Below is a small trained network, with its code and all its weights. Each question gives an input and a target symbol and asks what happens when units are switched off, that is, made to give their printed mean instead of their output.

import numpy as np


def w(rows, s, z=0):
    codes = np.array(rows[::2]) - 128.0
    scale = np.full(codes.shape[1], s)
    scale[-1] = z or s
    return codes * scale


def f(y):
    return np.maximum(y, 0)


def softmax(a):
    e = np.exp(a - a.max(-1, keepdims=True))
    return e / e.sum(-1, keepdims=True)


def log_softmax(a):
    a = a - a.max(-1, keepdims=True)
    return a - np.log(np.exp(a).sum(-1, keepdims=True))


def net(x, mask):
    ids = ['ΓΔΘαβεζμτω'.index(c) for c in x.split()]
    T = len(ids)
    res = E[ids] + P[:T]
    r = res
    for j in range(2):
        rows = slice(2 * j, 2 * j + 2)
        q, k, v = (r @ M[0][rows].T for M in (Q, K, V))
        z = softmax(np.where(np.tri(T) > 0, q @ k.T / 2**0.5, -1e9)) @ v
        o = O[0][rows]
        res = res + np.where(mask[j], z, o[:, -1]) @ o[:, :-1]
    y = f(res @ A[0][:, :-1].T + A[0][:, -1])
    res = res + np.where(mask[2:26], y, B[0][:, -1]) @ B[0][:, :-1]
    return log_softmax(res[-1] @ U[:, :-1].T + U[:, -1])


Q, K, V, O, A, B = {}, {}, {}, {}, {}, {}
E = w([
[83,134,136,92],'Γ',
[159,133,132,104],'Δ',
[77,137,131,89],'Θ',
[183,132,124,153],'α',
[72,113,46,209],'β',
[251,113,96,155],'ε',
[47,140,138,86],'ζ',
[171,178,67,243],'μ',
[174,113,104,75],'τ',
[165,160,60,207],'ω',
],0.016)
P = w([
[175,73,141,151],'0',
[209,134,78,28],'1',
[132,10,156,156],'2',
[165,171,73,77],'3',
[165,49,177,195],'4',
[120,198,80,116],'5',
[157,106,209,190],'6',
[63,229,98,129],'7',
[149,183,226,225],'8',
[77,165,97,113],'9',
],0.012)
Q[0] = w([
[170,94,2,71],'head 0',
[109,225,31,28],'head 0',
[109,198,139,104],'head 1',
[175,173,54,87],'head 1',
],0.0087)
K[0] = w([
[158,113,113,109],'head 0',
[170,5,159,141],'head 0',
[52,98,162,163],'head 1',
[117,95,128,173],'head 1',
],0.011)
V[0] = w([
[254,81,130,123],'head 0',
[128,80,220,121],'head 0',
[136,79,45,114],'head 1',
[212,89,118,113],'head 1',
],0.0087)
O[0] = w([
[112,254,158,173,255],'head 0',
[151,127,179,162,100],'head 0',
[82,143,112,98,173],'head 1',
[72,166,176,121,216],'head 1',
],0.0091,0.0087)
A[0] = w([
[107,147,43,103,100],'neuron 0',
[88,134,212,181,38],'neuron 1',
[84,12,167,66,117],'neuron 2',
[127,180,83,134,108],'neuron 3',
[123,142,63,113,99],'neuron 4',
[96,25,65,170,204],'neuron 5',
[51,117,118,154,108],'neuron 6',
[129,177,156,175,253],'neuron 7',
[98,169,173,190,173],'neuron 8',
[87,121,136,182,15],'neuron 9',
[111,165,174,183,237],'neuron 10',
[183,114,219,149,112],'neuron 11',
[135,164,93,209,163],'neuron 12',
[43,88,137,139,168],'neuron 13',
[126,118,70,217,57],'neuron 14',
[82,181,104,152,166],'neuron 15',
[157,179,60,92,169],'neuron 16',
[13,118,197,99,97],'neuron 17',
[161,4,97,119,184],'neuron 18',
[90,196,90,121,147],'neuron 19',
[146,112,62,185,187],'neuron 20',
[101,173,112,144,111],'neuron 21',
[99,178,129,120,246],'neuron 22',
[117,180,104,58,216],'neuron 23',
],0.011,0.0038)
B[0] = w([
[141,179,150,94,147],'neuron 0',
[232,204,189,60,167],'neuron 1',
[90,39,135,133,140],'neuron 2',
[112,135,180,71,192],'neuron 3',
[108,169,148,82,141],'neuron 4',
[121,88,172,109,144],'neuron 5',
[192,180,127,96,150],'neuron 6',
[152,142,45,106,248],'neuron 7',
[205,91,95,176,232],'neuron 8',
[167,231,171,147,142],'neuron 9',
[172,117,96,120,237],'neuron 10',
[149,253,134,129,151],'neuron 11',
[116,87,130,69,218],'neuron 12',
[203,107,117,167,146],'neuron 13',
[147,126,157,99,157],'neuron 14',
[122,104,116,109,221],'neuron 15',
[13,139,118,81,184],'neuron 16',
[161,162,131,119,160],'neuron 17',
[98,36,148,126,142],'neuron 18',
[82,105,108,96,221],'neuron 19',
[72,143,189,74,156],'neuron 20',
[109,74,131,111,193],'neuron 21',
[120,115,64,139,222],'neuron 22',
[52,140,135,147,190],'neuron 23',
],0.0069,0.015)
U = w([
[171,181,183,160,125],'Γ',
[94,78,208,72,94],'Δ',
[99,81,167,145,138],'Θ',
[89,209,177,49,132],'α',
[116,80,56,135,244],'β',
[209,154,159,167,155],'ε',
[86,126,77,122,173],'ζ',
[83,2,100,146,3],'μ',
[128,89,166,146,142],'τ',
[191,184,157,119,22],'ω',
],0.01,0.0047)

Each question gives the input, a string of symbols that net reads in full, and the target symbol t.
The units are the heads (2 rows each of Q, K, V and O) and the neurons (one row each of A and B). Each row of codes is followed by its name. A weight is (code - 128) times the scale printed after its matrix; where a second scale follows, it is the last column's (O, A, B and U).
mask holds one flag per unit, heads first, then neurons. A switched-off unit (its flag False) gives its mean, the last column of its rows in O or B, instead of its output. The means were averaged over made-up inputs and are rounded, as every weight is.
A unit's drop is (log p(t) with every unit on - log p(t) with that unit switched off) / (log p(t) with every unit on - log p(t) with every unit switched off).
The circuit of an input: a set's keep is (log p(t) with only the set's units on - log p(t) with every unit switched off) / (log p(t) with every unit on - log p(t) with every unit switched off). Starting from the 12 units with the biggest drops (on a tie, the unit counted first), units are removed one at a time, each time the one whose removal leaves the highest keep (on an exact tie, the one counted first), for as long as the keep stays at least 0.8.
circuit, biggest first: the units of the circuit, biggest drop first
most important unit: the unit with the biggest drop
top k neurons: the k neurons with the biggest drops, biggest first
which heads matter: for each layer, one digit per head in row order, 1 if its drop is at least 0.15 and else 0, layers parted by /
drop when u is switched off: that unit's drop, to one decimal
input Δ ζ ω ε ε ζ Δ, target μ: top 2 neurons : (neuron 2; neuron 18)
input β ε μ, target ω: which heads matter : 01
input β α α ε Δ, target ω: most important unit : neuron 1
input Γ α β β Γ α α ζ α, target μ: which heads matter : 10
input μ ω α ζ τ, target μ: circuit, biggest first : (head 0; neuron 18)
input ε Γ ζ μ, target α: top 3 neurons : (neuron 3; neuron 20; neuron 16)
input ζ α Δ β β α ω Δ, target ζ: circuit, biggest first : (neuron 1; head 1; neuron 22)
input α ζ ζ, target μ: which heads matter : 11
input α ε ε, target ω: which heads matter : 10
input μ β ε μ α ε α ζ β, target μ: which heads matter : 10
input α ε α ζ α, target μ: top 2 neurons : (neuron 2; neuron 18)
input τ τ Δ τ α ε α β, target α: top 2 neurons : (neuron 9; neuron 3)
input Δ Δ α ε α, target ω: top 2 neurons : (neuron 1; neuron 11)
input Δ α α ω Γ Θ τ ζ ω, target μ: circuit, biggest first : (head 0)
input τ α ζ α ε ζ μ, target μ: top 2 neurons : (neuron 18; neuron 1)
input α β ε ε α μ, target α: top 4 neurons : (neuron 3; neuron 1; neuron 20; neuron 9)
input Γ α ε, target ε: top 2 neurons : (neuron 16; neuron 19)
input ε μ τ ω β Δ ω Δ, target ζ: top 2 neurons : (neuron 22; neuron 8)
input α ζ ε, target μ: top 4 neurons : (neuron 18; neuron 1; neuron 2; neuron 3)
input α α Θ ε μ, target ω: most important unit : neuron 1
input β α β, target ε: drop when neuron 16 is switched off : 0.1
input Δ ζ Θ, target μ: drop when neuron 3 is switched off : 0.1
input Δ α Δ, target ε: drop when head 0 is switched off : 0.0
input α ε β α Δ, target ε: drop when neuron 16 is switched off : 0.2
